The symbols move the points like this.
state | ! § * ^ + &
ZZ | ZB CM TT BB HM TG
SG | FL ZT TB DG JC BC
HG | CF FL BZ LH MR JL
ZC | TM HF JJ RF RP QM
MM | TC TM SB HQ CT DG
JQ | BG JD HH GZ BL CQ
BM | QT HC JZ DR NC CC
QT | TT BM HP TR DR CM
QM | JC LH ZC LL RQ NS
DP | SJ QP RD HS JL SQ
DQ | NF LM HD QT BM CN
JT | ZL PH LZ ZB ZZ CL
SQ | NH MJ DP ZF LD HT
TC | HF MM QD QQ HQ MR
NS | TH FR QM FQ CP PN
DZ | LB NM QR TQ JJ CH
SB | QD TQ CN RH NT MM
GG | BZ TB QN TC MM FL
NC | DR MT MH SQ MJ RN
QJ | JH HR CR FL SG RR
FQ | JZ CP LL MH RG HC
PG | RR SJ HR BC ZS CZ
BS | CN ZL LM CC FD TQ
JB | CQ QF JD RD JH MH
TH | HD NS JC JZ FQ LM
RD | RT JH BL CF HG DP
RP | RF QQ DC BQ TJ RQ
DM | CP HP FG MD GT TT
CM | ZZ CC QT HM PB RH
PP | HH MB RN NZ GD JD
HP | DM JZ FF GT GJ QT
MB | PP FS RL GD JG BQ
LD | ZF DJ JL LZ NF SC
QH | QR SC ZF ZL JT NM
CT | HQ RF NT JQ JD LQ
JH | RD QJ DL HG FL QP
RG | MH MD QF QP RR MT
ZT | SG CF CH JC QM ZS
LL | LQ RQ RF JB QF FQ
JJ | TQ CL ZL GR DC ZC
FS | MB SZ BB JG QC TJ
CP | FQ DM RQ RG MD FP
BC | BF ZS SG HD TH MN
QN | TZ LB FH QD SB GG
RR | QP PG QJ BF BC JM
PH | JT CN NF ZZ CM QD
PQ | HT SM MJ SC FH GD
CH | TB LJ DZ TM ZC ZT
DD | SM QS CZ TD QR QC
PN | LM LZ NS HC FP ZL
SM | PQ DD JM FH TD JG
TB | GG CH LB MM TM SG
BQ | JD TJ MB DL CR QF
DR | TR NC GJ NH SQ PB
JG | GD QC SM QN LB CR
GD | NZ JG PQ TZ QN DL
SC | QH FH LD JT PH TZ
CR | DL TP JG GG TB QJ
CF | ZT HG LJ QM LH HS
GR | NT DC FD PP MB RF
TR | GF DR GT CZ NH HM
TQ | SB JJ BS NT GR TM
RN | PB RL NC HT PQ PP
RL | RN BB MT PQ SM MB
JZ | HP FQ LQ GJ MH BM
LQ | FF LL CT CQ JB JZ
HS | ZS JL CF NS FR ZF
NZ | NQ GD HT NM TZ BL
LJ | CH BZ NM ZC HF CF
FH | SC TD DJ PH CN QN
CL | JJ QD JT DC TG HF
JD | JQ BQ PP BL DL JB
RH | TG NT CM SZ HH HQ
NH | CZ SQ SJ JN ZF QS
MR | LH DG TC FG FF PC
TP | CR GZ QC TB CH HR
NF | LZ DQ PC TT QT PH
ZL | BS JT PN FD ZB JJ
DC | GR TG ZB MB FS RP
FF | FG LQ HQ MZ CQ HP
HC | BM FP FQ NC MT FD
PB | HM RN DR QS HT HH
HR | QJ RT TP SG ZT PG
CQ | MZ JB JQ RT RD GJ
CC | CM FD BM PB RN NT
DL | BL CR GD BZ GG JH
JL | HS BF HG FR PC LD
LM | DQ PN TH BM HC BS
ZF | JN LD HS PN LZ QH
FD | CC ZB HC RN RL GR
HF | ZC TC CL RP QQ LH
QP | DP RR JH JL BF MJ
GZ | TP BL NQ CH LJ RT
NM | DZ TZ QH JJ CL LJ
HQ | QQ CT RH BG JQ FF
JN | MN ZF ZS LM PN QR
TM | MM ZC TQ CT RF JC
MT | NC GF RG MJ JM RL
QS | DD HT NH QR QH NQ
LH | QM MR HF RQ FG FR
BN | QF MZ TJ QJ HR MD
TZ | NM QN SC CL QD BZ
SZ | FS HH HM QC NQ BG
SJ | PG DP RT ZS HS NH
QD | CL SB PH TG RH TC
GT | MD GJ MZ PG SJ TR
GJ | GT MH CQ SJ DP DR
HH | SZ PP PB NQ NZ JQ
LZ | PN NF FR FP TT JT
BF | JL BC FL PC HD DJ
NT | RH GR CC HH PP CT
LB | QN DZ TD SB TQ TB
JM | MJ CZ RR DJ MN SM
BB | RL HM GF SM DD FS
RF | CT RP GR JD BQ LL
RT | HR RD GZ ZT CF SJ
JC | DG QM TM LQ LL TH
CZ | JM NH PG MN JN DD
TD | FH QR MN CN BS LB
PC | FR HD MR DM HP NF
MJ | SQ JM QP LD DJ PQ
NQ | QC NZ QS DZ NM GZ
FL | HG SG GG MR DG BF
FR | NS PC LH CP DM LZ
BG | TJ JQ SZ TP GZ MZ
QQ | RP HQ TG TJ BG FG
TT | FP QT DM GF TR ZZ
MZ | BN CQ BG HR RT GT
FP | HC TT CP MT GF ZB
BZ | LJ GG TZ HF TC HG
BL | GZ DL NZ LJ BZ RD
DJ | LD MN BF NF DQ FH
GF | MT TR MD JM CZ BB
RQ | LL FG RP QF BN CP
MH | GJ RG JB DP QP NC
QR | TD QH JN BS ZL DZ
DG | MR JC MM FF LQ HD
MD | RG GT BN RR PG GF
MN | DJ JN BC DQ LM TD
ZS | BC HS ZT TH NS JN
TJ | BQ BG FS CR TP BN
FG | RQ FF QQ BN MZ DM
QC | JG NQ DD LB DZ TP
HD | PC TH DG HP JZ DQ
QF | JB BN BQ JH QJ RG
HT | QS PQ SQ QH SC NZ
HM | BB PB TR DD QS SZ
CN | PH BS DQ CM CC SB
TG | DC RH ZZ FS SZ QQ
ZB | FD ZZ FP RL BB DC

In the rows, 57 stands for zero.

The rows follow the links: the fewer symbols apart two points are, the more alike their rows tend to be.

Each row is also shifted at random along 8 hidden directions that mean nothing.

Each row, then its point:
  53    40    52    52    46    61    54    61    61    59    67    61    63    64    64    55    54    38    84    43    41    54    45    59    53    67    71    36    56    37    45    56    58    25    41    54    54    52 -> ZL
  39    62    49    60    50    62    58    59    63    56    52    46    57    69    70    58    52    72    48    70    81    67    61    41    58    52    44    64    64    44    50    70    58    84    54    53    72    63 -> TM
  28    37    61    52    69    57    57    72    63    52    53    38    65    62    47    49    55    54    81    66    50    53    52    38    52    52    56    52    61    56    68    56    55    57    60    72    65    63 -> QJ
  57    89    63    55    59    54    54    53    45    51    45    68    59    56    58    41    62    78    40    65    70    55    70    45    63    48    36    52    63    46    57    68    74    81    66    53    70    62 -> CF
  67    60    56    53    66    61    47    49    49    55    54    47    42    65    48    65    41    56    44    59    54    66    65    57    65    61    56    66    44    56    74    55    60    67    68    75    59    59 -> JG
  57    47    43    48    56    65    56    42    46    32    60    56    41    55    60    65    43    66    49    63    63    66    57    61    68    61    48    71    34    76    68    61    59    76    62    59    72    54 -> QN
  26    52    48    49    53    55    59    60    60    54    47    71    66    62    70    45    58    57    53    75    60    73    65    55    64    56    57    48    43    45    49    65    64    50    47    41    47    63 -> DG
  36    48    44    61    56    60    52    51    53    56    68    72    62    59    50    54    55    65    60    45    56    54    40    68    57    74    57    64    37    52    62    60    54    51    64    37    60    49 -> PB
  53    78    44    70    42    54    47    41    37    54    70    74    45    63    67    55    54    56    51    48    67    53    45    66    66    69    55    72    49    38    56    53    64    67    58    50    67    46 -> ZZ
  75    52    66    73    49    50    60    61    67    62    58    63    62    54    64    56    65    61    55    54    69    44    47    54    37    47    62    61    53    59    54    46    52    42    48    60    64    53 -> DM
  64    60    61    56    60    50    62    51    59    53    62    54    60    39    45    60    70    65    53    46    57    43    56    58    48    52    50    58    71    85    62    57    49    74    68    54    67    47 -> SQ
  53    51    51    60    55    59    60    45    32    57    65    68    56    47    49    49    63    55    69    50    36    73    42    73    78    68    53    60    43    59    57    68    51    59    66    31    40    49 -> RN
  27    73    64    49    55    60    72    58    38    52    52    48    56    50    55    48    52    57    59    65    47    70    58    56    69    49    53    46    82    47    47    75    60    63    58    44    61    66 -> GG
  74    50    60    59    50    69    68    56    57    67    57    60    64    55    66    62    54    67    57    51    58    76    61    44    64    60    48    49    46    58    39    79    47    53    51    50    36    58 -> GR
  73    49    49    57    49    50    60    49    52    59    64    44    50    51    61    64    63    35    68    51    54    62    44    62    60    60    69    62    70    61    50    41    47    51    50    61    48    47 -> HC
  29    57    53    54    59    66    50    66    50    79    59    31    56    60    62    70    43    35    58    51    49    52    59    66    66    64    68    49    62    63    44    56    44    49    49    77    40    63 -> NT
  68    53    56    61    61    55    72    59    52    56    56    62    75    42    44    53    70    78    48    49    55    76    51    68    60    65    52    50    59    50    51    68    52    62    70    26    73    48 -> MJ
  47    45    52    56    51    56    68    64    67    71    55    51    77    50    64    62    70    68    55    50    56    63    58    54    59    62    52    53    57    64    42    64    44    67    54    45    49    49 -> BM
  59    56    74    58    61    58    67    53    59    38    55    64    53    47    40    39    65    71    72    65    61    49    56    34    46    41    43    63    64    78    66    64    60    69    63    57    59    61 -> RT
  66    58    47    53    53    58    51    49    50    45    63    76    56    51    58    56    55    64    46    47    56    58    57    75    62    70    56    53    38    61    64    56    68    56    64    37    66    47 -> SC
  34    77    70    52    62    49    59    66    64    70    51    50    74    58    58    63    64    78    27    54    69    53    80    59    53    55    48    39    60    49    48    60    64    60    63    60    67    58 -> JL
  57    53    74    56    69    65    56    74    82    66    54    42    59    44    41    60    49    56    46    53    54    45    62    67    35    46    64    41    78    72    59    58    60    39    61    53    56    65 -> BL
  69    68    70    62    46    57    60    36    57    54    66    66    38    59    66    58    47    61    54    58    70    64    62    41    52    51    57    69    58    51    52    62    59    60    49    67    40    64 -> DC
  56    61    38    48    55    54    50    60    48    57    50    57    63    54    59    65    61    56    45    45    51    50    58    78    67    71    57    52    53    55    56    47    58    67    63    44    78    43 -> LD
  65    77    67    61    47    50    55    66    53    55    49    65    53    50    67    45    60    56    52    60    67    54    53    64    47    42    58    51    65    40    44    56    71    47    47    45    73    66 -> LH
  52    64    64    45    60    47    65    58    43    59    47    46    69    56    56    59    70    59    58    63    44    71    69    47    73    58    54    42    59    44    51    60    57    59    58    64    46    57 -> BC
  85    63    49    65    49    71    58    53    56    65    56    72    52    54    68    63    51    79    37    45    75    50    57    58    57    65    46    71    36    62    52    71    53    70    58    52    58    54 -> TG
  44    66    39    62    70    66    47    63    55    70    42    57    57    58    54    63    44    60    35    59    65    48    60    71    61    60    53    67    50    60    66    59    50    78    69    55    63    62 -> JQ
  60    43    56    69    45    53    62    48    73    36    51    97    51    55    67    35    60    71    67    73    74    54    46    40    37    39    54    75    35    65    61    59    61    46    46    37    47    58 -> FG
  54    59    37    46    49    57    52    44    49    56    56    69    57    52    75    61    58    58    51    48    58    57    72    59    72    72    41    58    32    69    51    61    60    76    50    49    49    48 -> PH
  61    61    43    54    69    61    49    61    39    63    54    56    71    72    50    60    57    74    52    38    52    55    52    58    69    79    46    54    44    30    61    65    60    75    74    57    86    46 -> DD
  32    55    36    67    47    48    63    51    50    53    62    79    67    66    65    54    62    67    58    50    68    54    40    52    57    67    52    75    43    36    54    57    50    65    61    40    74    48 -> TT
  41    63    65    51    58    55    62    62    54    48    49    53    65    43    59    44    63    68    62    60    55    52    64    52    56    44    41    44    64    70    53    69    64    65    56    53    60    67 -> HG
  54    33    56    52    69    54    57    65    68    57    52    62    72    53    47    60    64    67    48    67    50    62    65    59    61    58    58    51    31    68    68    52    52    50    63    56    45    52 -> QP
  39    55    65    59    71    55    52    63    73    63    48    60    63    54    50    46    60    68    51    67    62    50    63    47    45    45    49    55    54    73    62    59    58    57    60    54    41    64 -> CQ
  13    39    30    43    67    68    61    62    64    46    46    68    64    63    60    55    51    63    60    62    53    46    65    46    61    59    49    58    42    67    62    72    52    79    62    51    61    61 -> BZ
  77    45    62    54    63    65    52    58    55    65    63    37    64    53    45    58    61    66    68    44    51    61    58    54    55    62    50    47    63    60    55    64    59    62    65    65    63    51 -> SM
  88    68    43    46    67    51    48    46    53    61    54    68    57    67    47    72    63    54    47    56    47    60    67    60    70    70    54    59    40    46    71    48    61    70    68    56    53    48 -> CZ
  63    55    42    47    72    72    47    84    64    77    39    44    73    72    56    65    45    54    51    44    49    51    63    63    59    67    62    31    63    31    49    63    56    55    61    64    74    62 -> CH
  63    78    69    53    62    47    58    55    56    80    59    34    67    43    52    69    66    61    38    48    54    65    75    61    70    59    37    52    79    74    51    62    50    83    63    60    34    53 -> NC
  95    48    61    55    50    65    62    52    55    36    62    72    47    57    56    58    49    75    53    56    65    63    53    49    51    56    58    63    38    51    63    66    64    54    59    54    71    53 -> DZ
  22    61    70    53    64    66    72    62    52    66    57    48    69    53    45    57    54    80    54    51    50    66    66    48    64    62    45    44    60    54    51    81    51    64    69    54    55    60 -> GD

Start here and follow the symbols in turn, left to right. Where do you end up?
Answer with the point's name.
  60    45    67    47    69    49    59    66    51    56    48    25    66    49    46    59    67    53    72    60    45    49    60    40    61    53    49    54    68    80    62    49    46    74    63    89    55    54
& * + * & ^ § -> TH
  71    64    51    55    71    66    51    68    49    65    45    56    50    67    45    60    47    53    52    60    50    57    55    66    64    56    65    54    59    31    66    54    57    58    68    51    66    64
& § * ! * & -> TP
  67    46    48    47    49    49    60    47    80    50    66    67    61    66    70    64    60    52    63    51    57    54    70    33    48    62    57    54    50    61    55    52    55    54    42    61    36    49
+ + ! ! ! & § -> RN
  19    37    58    67    57    68    62    74    84    71    54    41    66    52    63    55    50    56    64    52    64    40    45    49    30    48    57    52    77    69    47    67    45    46    47    58    65    62
+ ^ § ! § ^ § -> BZ
  67    49    70    60    62    66    70    62    60    73    58    69    64    59    47    61    54    65    66    50    46    61    58    53    54    58    64    44    48    40    49    72    49    32    56    52    34    60
! ^ & + ! § -> GG
  59    49    76    68    57    65    62    62    61    69    65    48    57    58    47    60    50    64    56    56    55    68    44    54    47    56    67    53    61    42    55    66    51    35    59    59    55    61
* ! * * * -> JB
  75    53    79    59    60    48    62    55    80    54    66    42    61    56    43    62    68    72    47    51    62    68    59    49    41    53    57    50    77    58    57    54    65    53    64    46    61    53
! ^ + + § * ^ -> GJ
  65    65    62    57    34    56    65    39    38    36    67    74    34    45    69    51    52    47    54    59    59    60    50    70    62    54    63    68    53    64    56    61    59    55    48    46    54    58
& & ! + * -> QQ
  62    78    67    62    61    52    59    55    26    49    49    62    42    47    45    34    58    37    81    62    41    45    37    65    64    41    61    63    74    56    62    55    55    55    61    59    51    62
* * & § * + ! § -> NZ
  41    52    44    56    41    64    63    47    30    37    64    54    44    52    68    52    50    46    71    58    55    60    40    59    69    59    59    76    47    67    57    61    46    65    51    59    69    55
! ! * ! ! § & § -> CL
  68    64    62    54    63    66    52    56    48    56    58    61    47    55    43    64    46    51    54    45    47    46    52    70    59    62    65    55    49    54    66    56    56    51    66    60    57    57
& § ! ^ ! § * -> DZ
  25    53    59    58    66    51    57    54    63    57    52    47    57    66    53    51    59    63    69    80    63    62    65    27    58    47    43    64    58    60    64    64    56    72    60    70    38    62
+ & + + & * -> TH
  41    79    74    55    50    59    67    50    42    50    64    55    50    55    54    58    52    66    59    45    58    47    60    48    49    57    56    50    72    48    50    70    60    63    57    67    73    60
§ + & * + * ! -> ZZ
  82    78    64    53    52    46    56    57    45    65    46    57    63    60    72    61    69    65    43    56    65    62    69    59    64    54    47    50    59    40    40    55    59    66    54    64    56    54
& * & + § ^ -> GF
  79    62    53    65    40    67    57    57    55    52    60    62    53    52    71    54    50    84    41    45    84    48    47    59    44    60    50    70    45    53    49    68    57    70    54    49    99    53
^ & ! ^ ! ^ -> GZ
  60    73    63    59    58    54    56    59    61    69    47    66    60    66    64    50    63    72    51    71    72    67    77    34    57    50    41    55    54    39    44    68    66    68    51    55    34    66
+ ! § + ! & & -> JM
  88    60    57    59    47    61    48    62    48    75    61    49    62    44    64    63    53    43    50    37    47    69    55    87    67    66    64    40    59    64    42    55    56    44    48    46    41    47
& + ! ! ! + + & -> CH
  84    78    50    54    44    45    65    45    36    51    61    75    51    44    69    57    66    45    55    46    51    54    57    70    72    60    54    56    61    58    46    55    56    63    51    41    46    51
§ ! * & § -> NF
  78    55    71    61    59    52    69    63    39    60    49    45    67    49    49    49    70    59    81    50    47    47    36    48    59    49    53    63    63    63    57    57    40    59    66    70    63    52
! * & ^ § * ^ & -> BF
